The rows lie along a hidden order. The number after each row says roughly how far along it the row is, from 0 to 12. A new part has a new order.
[-31   9  -1  15  -2  12   0   6  20   1   9   2   3  -2 -11  22   1   7
 -23 -20 -14  11   4   3 -18 -11 -23 -10   2  -9 -16   5  21  14   3  30
 -22]	0
[ 11   0  -9  -5  30 -12   6  18 -16   5  25  -9  -7 -13  13   4 -10  22
  38  -5  -3   3  -7  16 -40  12  -4  -1   6  -6   3   8 -10   7  -1 -10
 -13]	12
[ 12   3  16  -1   4 -11  -2  11  30   5  17   1   2  -5  12  18 -22  27
  17 -16  34   4 -10   6 -13   2 -28   2   7  -2 -10   3   4  -7 -18  13
  14]	12
[-37 -19   0  -3  30 -13   8   4 -20  52   9  -9   4  16  -9  16 -25  16
  -6   3 -27   0  29 -10 -17   6   0   4  -4 -20   4   1   3  -1  -3  -2
 -13]	0
[-17   6 -15  10   2   3  -2   6 -23   5   2  13  -7   2 -22  11  16  15
   8 -16  -2   3 -23  18 -11   1  -6 -12   6  -9 -15   9   4  14  16  20
 -25]	0
[-28   3  -8   6  17   4   6   9  -3  19   7  -2   1   4 -12  15  -5   8
  -9 -11 -24   6   8   5 -25  -1 -12  -6   1 -11  -6   9   7  12   4  20
 -29]	0
[-28   0   0   8   0 -13  -8 -12 -21  10   0  10   3 -13 -23  14  16  27
  12  -7   6   5 -33  -9  17  -6  -2  -1   2  -7 -18  -3  10   1  16  -6
  -4]	0
[ -9  -3 -14  -5  27 -11  15  14 -34  23  11  -2 -12   6  -7   0 -14  16
  25   5  -9  -4  -2  28 -32  14  -3 -12   6 -12  -1  10 -18  12  -4  14
 -22]	0
[ -9  -9   1  -6  31  -9   5   7  -6  34  15 -17   6   1  12   3 -20   7
   1  -2 -27  10  40 -15 -30   5  -1  19  -4  -8  11   1   4  -6   0 -24
 -10]	12
[-15   6 -18   6  11   4   6  10 -23   3   6   5  -7   7 -18   7   6   5
   1  -7 -19   5  -8  18 -25   1  -4 -13   5 -13  -8  11  -1  18  11  19
 -30]	0
[-13  -8  -3   5  -4  13   1  21  -7  33  -2  12   0  40 -23  15 -21   3
 -13 -16   3  -4   0  20  -7   3  -5  -3   5 -10  -3  12   4  -6  -5  31
  -4]	0
[-21   1   9   8  -1  -5   3  10  17  24   5   6   3   9 -12  31 -12  25
   2 -15  12   0 -18   7  -8  -1 -26  -8   6  -9 -12   4   8  -3 -14  30
   0]	0
[ 14   7 -15   5  -2   7  -8  12 -27  -7   4  12  -7   2 -11  -2   9   7
  16 -17   8   7 -20  21 -14   3   0   0   7  -1 -11  12   2   4  19   4
 -16]	12
[  2  -2  -3  -1  28   0   5  21   5  19  23 -10  -1   9  14  10 -24  14
   3 -12 -12   9  33   7 -51   5  -7  10   3  -8   5  11   3   0  -6   1
 -18]	12
[-25 -10  -9  -1  31  -8   7  14 -19  34  15  -7  -3  13  -5  14 -22  16
   2  -3 -22   3  22   5 -37   6  -1   1   2 -17   0   8   2   5   1   6
 -24]	0
[  9  -8   9 -12   8  -2   0 -10  20 -23   1 -11   2  -2  26 -16  -8 -16
 -18  19  -6  -2  33 -22   9  -2  10  13  -7   4  15 -10   1   0  -6 -23
  14]	12
[-47   3   5   7  19 -11   5 -11  14  18  16 -15   9 -40  -4  20   5  21
  -9  -2 -26  11  10 -29 -10  -8 -18  -2  -3 -15 -10  -5  14  13   2  -8
 -18]	0
[ 22  -2  13  -5  -3 -16  -5  -3   3   2   2   0   3  -8   6   1  -2  15
  30   2  34  -3 -26  -3  17   5  -4   9   3   8   0  -4  -8 -15  -8 -16
  24]	12
[-33  -7   1  -8  30 -26   5   0  -2  12  18   4 -10  -1   3  24 -17  34
  15  14   9  -7  -6  12  -8   6  -4 -15   6 -21 -17   3  -4  14 -13  21
  -9]	0
[-35   3   0   6   7   7   0   1  21   3  13  -2   0   0   2  19  -4   8
 -27  -6 -15   5  23  -7 -23  -7 -13  -7   0 -15 -11   4  18  17   0  20
 -17]	0
[  8   2   6  10  -6   7  -7   2   2  20  -1  -4  14  -3 -11  -1   7   4
   0 -22  -8  18  -2 -15  -5  -5  -9  17  -2   7   4   1  12 -17  15 -15
   1]	12
[ 19   2  10  -1   0 -14  -2   1   2  12   5   0   4 -13   3   5   2  22
  32  -6  23   5 -21  -1   5   2 -11   8   4   5  -4  -2  -4 -13  -3 -12
  15]	12
[-12  -5  17   5   9 -18  -5   6   8  36  14  -3  13  -3  -5  28 -13  39
  19 -22  22  10 -12 -16   1  -2 -23  12   3  -6 -11   1  12 -23  -6  -5
  15]	12
[-34   8  -7   2  21 -14   3  -6   4  -8  16  -3  -7 -28  -1  17  11  28
  11   5  -2   2 -13   6 -15  -1 -15 -17   5 -13 -19   2   2  28   2  15
 -23]	0
[-14  -6  -8  -3  20 -10  10  12 -17  25   7   0  -7  12  -7  12 -19  15
  13   2 -11  -5   8  19 -21  10  -1  -7   4 -14  -3   8  -9   6  -6  14
 -13]	0
[ -2   7   8   7  -2   0  -6  -3  18  -3   6  -6  10 -19   4   5   9  10
   2 -17   2  16  -4 -18  -3  -8 -15   9   0   4  -6  -2  14  -6   6  -8
   2]	12
[ -4  -2  -5   6   2   8   6  22  -5  27  -1   6  -2  23 -16   6 -16  -2
   0 -20  -2   0   4  22 -27   6 -10  -4   6  -6  -2  12   0  -3  -5  25
 -11]	0
[ 20   1  -8   0  11  -6  -5  24 -15   6  21   9  -9  12   3  12 -14  29
  37 -23  29   5 -16  34 -40  10  -7   5  12  -7 -11  16  -2  -2   2   9
  -7]	12
[-14  12   2   9  -2   7  -5   4  29 -12  17  -3   4 -15   8  15   4  11
  -5 -23   0  15   5  -5 -27 -10 -22   2   4  -1 -13   4  17   9   3   6
 -13]	12
[-27  13   6  16  -7   8   0   5  34   8   9  -2   9 -10  -9  28   3  15
 -19 -25 -10  11 -13  -9 -17 -11 -30  -7   3  -4 -15   4  20   7   0  25
 -15]	0
[ 18  -2  10  -6  -3 -16  -7  -7  -8  -3  -1   2   2 -12   5  -6   5  12
  28   5  25  -3 -25  -7  21   4   0   8   2   7  -1  -6  -8 -12   0 -24
  24]	12
[ 18   7  10   8   7 -23  -5   3  -8  21  14  -5  11 -32  -7  16   8  47
  56 -26  26  16 -43  -4  -2   4 -20  14   9   4 -13   2  -2 -16   7 -23
  14]	12
[-44   1  10  15   7 -14  -3  -5   8  35   8  -2  15 -17 -23  34   7  36
  -1 -20  -6  17 -17 -23   3 -10 -26   2   1 -11 -21  -2  22  -6   8   4
  -8]	0
[ -9  -1   9   2   4 -18  -2  -2  -3  23  -1   5   3 -27 -13  18  -5  33
  24  -6  18   1 -30   1  15   1 -11  -1   5  -3 -14  -1  -4  -5  -3   2
  10]	0
[  5  16   5  11  -2   3  -5   3  23  -5  21  -3   5 -19   9  14   7  17
   7 -27  10  17 -10  -2 -23  -8 -26   4   5   2 -12   5  14   3   3   4
  -3]	12
[ -3  -9   4 -13  30 -31   1  -6 -13   8  20 -11  -3 -26  14   1  -4  29
  44  14   7   1   0  -7  -4   8   2   7   1  -8  -3  -2  -9   5   2 -25
   2]	12
[-23   8 -18   7  21  -4   8   3 -21   8   3  -3   0 -20 -16  12   8  17
  11  -7 -28   9  -5   8 -29   1  -9 -10   3 -10 -11   9  -1  21  14  10
 -38]	0
[  9  15  -2   5  -1  -5  -8  -2  10 -28  18   3  -3 -29   9   5  16  19
  22 -16  24  13 -23   7 -12  -4 -14   1   7   1 -15   4   6  10   9   1
 -10]	12
[ -4   9   1   8   0   7  -7   7  22 -11  15   1   2  -5   8  13   2  14
  -2 -21   6  13   3   1 -30  -4 -17   3   5  -4 -12   6  16   4   5   9
  -9]	12
[-33  -8   0  -3  14   2   9  12   2  23   5   0  -4  22  -3  14 -24   0
 -18   7 -15  -7  22  10 -16   5  -1  -9   0 -14  -3   4  -1   7  -9  23
 -13]	0
[-30   6   7  14  -3  -3  -3  -7  12  20   7  -2  13 -16 -15  24   6  20
  -9 -18  -2  12 -13 -15   1 -10 -22   0   0  -5 -15  -1  18  -1   8   3
  -6]	0
[-22  30  -3  19  39 -19  14  10  17  15  53 -27   8 -63   7  41  15  55
  44 -39 -20  36  -9  -5 -63  -2 -55  -1  11 -11 -22  12  13  23   6  -1
 -44]	12
[-11  -5   3  -8  21  -5  -4   4  21  -9  22  -4  -5   3  27   5 -18   8
 -10   5   4   1  29  -2 -24  -1   0   4   0 -11  -5   2   9  11  -9   1
  -3]	12
[-26   1  -2  12  -5   3  -3  -4 -13  23  -7  -1  12  -2 -27  10  12   5
 -10 -13 -19  11  -7 -16  10  -8  -4   3  -4  -2  -5   0  16  -5  16  -3
 -12]	0
[-17   8   6  12  -1   1  -6  -2  18  14  15  -8  16 -17  -4  15   7  16
  -2 -26  -7  22   1 -20 -11 -10 -26  14  -1   0  -6   0  21  -8  11 -12
  -7]	12
[-20   1  -2  -3  17 -14   6   5  -1   4  14   1  -8  -9   2  13  -6  20
  13   8   6  -4  -9   7 -10   4  -9 -13   4 -12 -12   2  -4  16  -8  15
  -9]	0
[-17   3 -11  10   8  -2  -1   8 -28  19   6   8  -3  -2 -22  16   9  26
  17 -17  -5   9 -23  13 -18   2  -8  -5   7  -9 -15  12   6   6  18   9
 -25]	0
[-41  -4  -8   0  30 -21  -3 -14 -23   6  17  -7  -2 -26  -3   9  10  26
  10   9 -18   7   2 -12  -5  -2   4   0  -1 -17 -14  -2   6  16  19 -16
 -23]	0
[-20  -2  15   2  13 -14  10  -1  20  30  11 -15  11 -12  -5  22 -11  19
   0  -2  -8   3   4 -18   7  -1 -23  -3  -1  -6  -1  -5   3  -2 -16   2
   5]	0
[-14  -9  -1   1  16 -20   2   2 -35  39   4  -3   5  -9 -19  11  -1  29
  29  -3  -5   4 -17  -4   1   7   0   6   1  -7   0   0  -5  -8  11 -17
  -4]	0
[-28  10   4  10   1 -16  -1 -14   0   7   5   0   5 -32 -18  17  22  34
  19  -7   7   9 -40  -8  17  -6 -18  -8   3  -3 -21  -2   4   6   8   1
  -5]	0
[  2  15  -5   4   3  -1  -8   0  11 -33  16   3  -6 -23   8   4  14  12
   7 -10  10  10 -15   9 -20  -5 -15   0   6  -5 -16   4   9  16   9   5
 -13]	12
[-36  10  -4   6   9   7   7  -6  21  -4  11  -9   0 -19   2  14   8   2
 -21   1 -24   7  14  -6 -16  -8 -13 -13  -1  -7  -8   1  10  24  -3  19
 -22]	0
[ 11  -8   9   4  -3   0  -6  18   2  38   3  -2  14  20  -7   6 -18  10
   8 -27   2  11   7  -7 -16   2  -5  23   0   2   6   4   8 -27   2 -12
   9]	12
[-24  -6   4  -5  25 -28   5 -10 -14  25  12 -11   2 -19   0   9  -3  27
  23  11  -8   3  -4 -12  10   5  -3   0  -1  -8  -3  -5  -5   3  -1 -17
  -1]	0
[ 10  -1  14   1   1  -3  -5  11  28  -1  12   2   4   6  11  15 -16   5
   0 -15  26   5   2  -1 -13  -5 -15   8   4  -1  -8   3   9  -8 -10   8
  17]	12
[ 10  -8   2  -2   8 -16  -9   7 -25  41   8   3   5   3  -7   2  -7  26
  32 -15  18   8 -17  -2  -7   6   2  18   4  -3  -4   5   0 -18  10 -27
   9]	12
[ 15  -3   8  -5  11 -24  -9  -2 -12   6  14   0   3 -17   6  -5   2  29
  40  -9  28   8 -21  -6   8   5   0  18   5   0  -7  -2  -1 -11   8 -28
  18]	12
[-11   2   3  -2  15  -2   2  10  24   2  19  -6  -2   4  16  15 -19  12
  -6  -6   5   5  18   4 -30   1 -14   0   3  -8  -5   4   7  10 -11  10
  -6]	12
[  1  -1   0  -3  25  -8   4  13  19  -6  25  -7  -7   2  23  10 -20  15
   4   8   1   3  25   9 -36   5 -11  -1   4 -11  -3   6   2  10 -14   6
 -10]	12
[ -9   2  -8   5   4   0  -2  13 -18  15   6  12  -7  13 -14  16  -6  23
  14 -17   6   2 -21  24 -16   5  -8  -8   9 -10 -17  11   1   5   5  24
 -13]	0
[ 20  -5   3   0  12  -3   4  14  -9  37   7 -13  10   9   4  -1 -15   6
  19 -16 -13  12  17  -8 -21   6 -12  20  -2   4  14   3  -2 -24   0 -22
   3]	12
[ -3  12  -5   2  -9  -6 -11  -6  -1 -36  13   9  -7 -21   6   4  17  26
  12  -8  24   8 -28   6  -8  -5  -6  -5   8  -4 -23   3   8  16  14   4
  -6]	12
[-23  -6  -5  -2  22   0   7  13  -2  26   8  -4  -4  15 -10  13 -21   8
  -3  -4 -18   1  23   9 -29   4  -5  -2   2 -13   1   7   1   3  -5  14
 -17]	0
[-32   1  -9  -1  19  -6   1  -5   0  -8  11   4 -12  -4   1  13   0  11
  -8   9 -11  -4   0  10 -12   0   0 -17   3 -18 -17   3   5  32   3  21
 -25]	0
[-11  -5 -10  -2  22 -11   8  10 -26  24   5  -2  -8   6  -8  10 -12  17
  29   0 -10  -3  -2  19 -25  11  -1  -6   5 -12  -3   8  -8   7  -2   8
 -15]	0
[  4  15  -3  11   4   9   0  17  12   8  15  -6   5  -9   0   8  -2   9
   8 -30  -7  18   4   4 -40  -2 -20   9   4   0  -1  10  11  -4   6   4
 -18]	12
[-45  -1  -7   3  22 -14   2 -12 -16   8  12  -7  -1 -19 -10  10  11  18
   1   8 -23   5  -1 -15   1  -3   2  -7  -3 -14 -12  -3   6  16  13  -7
 -23]	0
[ -2   8   7   6 -10   6 -10  -5  26  -8   0  -3   9  -7   3   5  10  -5
 -14  -9  -1   8   7 -16   4  -9  -9   5  -3   4  -2  -3  12  -3   0  -5
   4]	12
[-31   3   1   7   1 -13  -7 -13 -10  -1   1   9   0 -15 -23  15  20  24
   5   0   4   3 -31  -6  19  -7  -5  -9   3 -10 -22  -2   9  11  14   6
  -7]	0
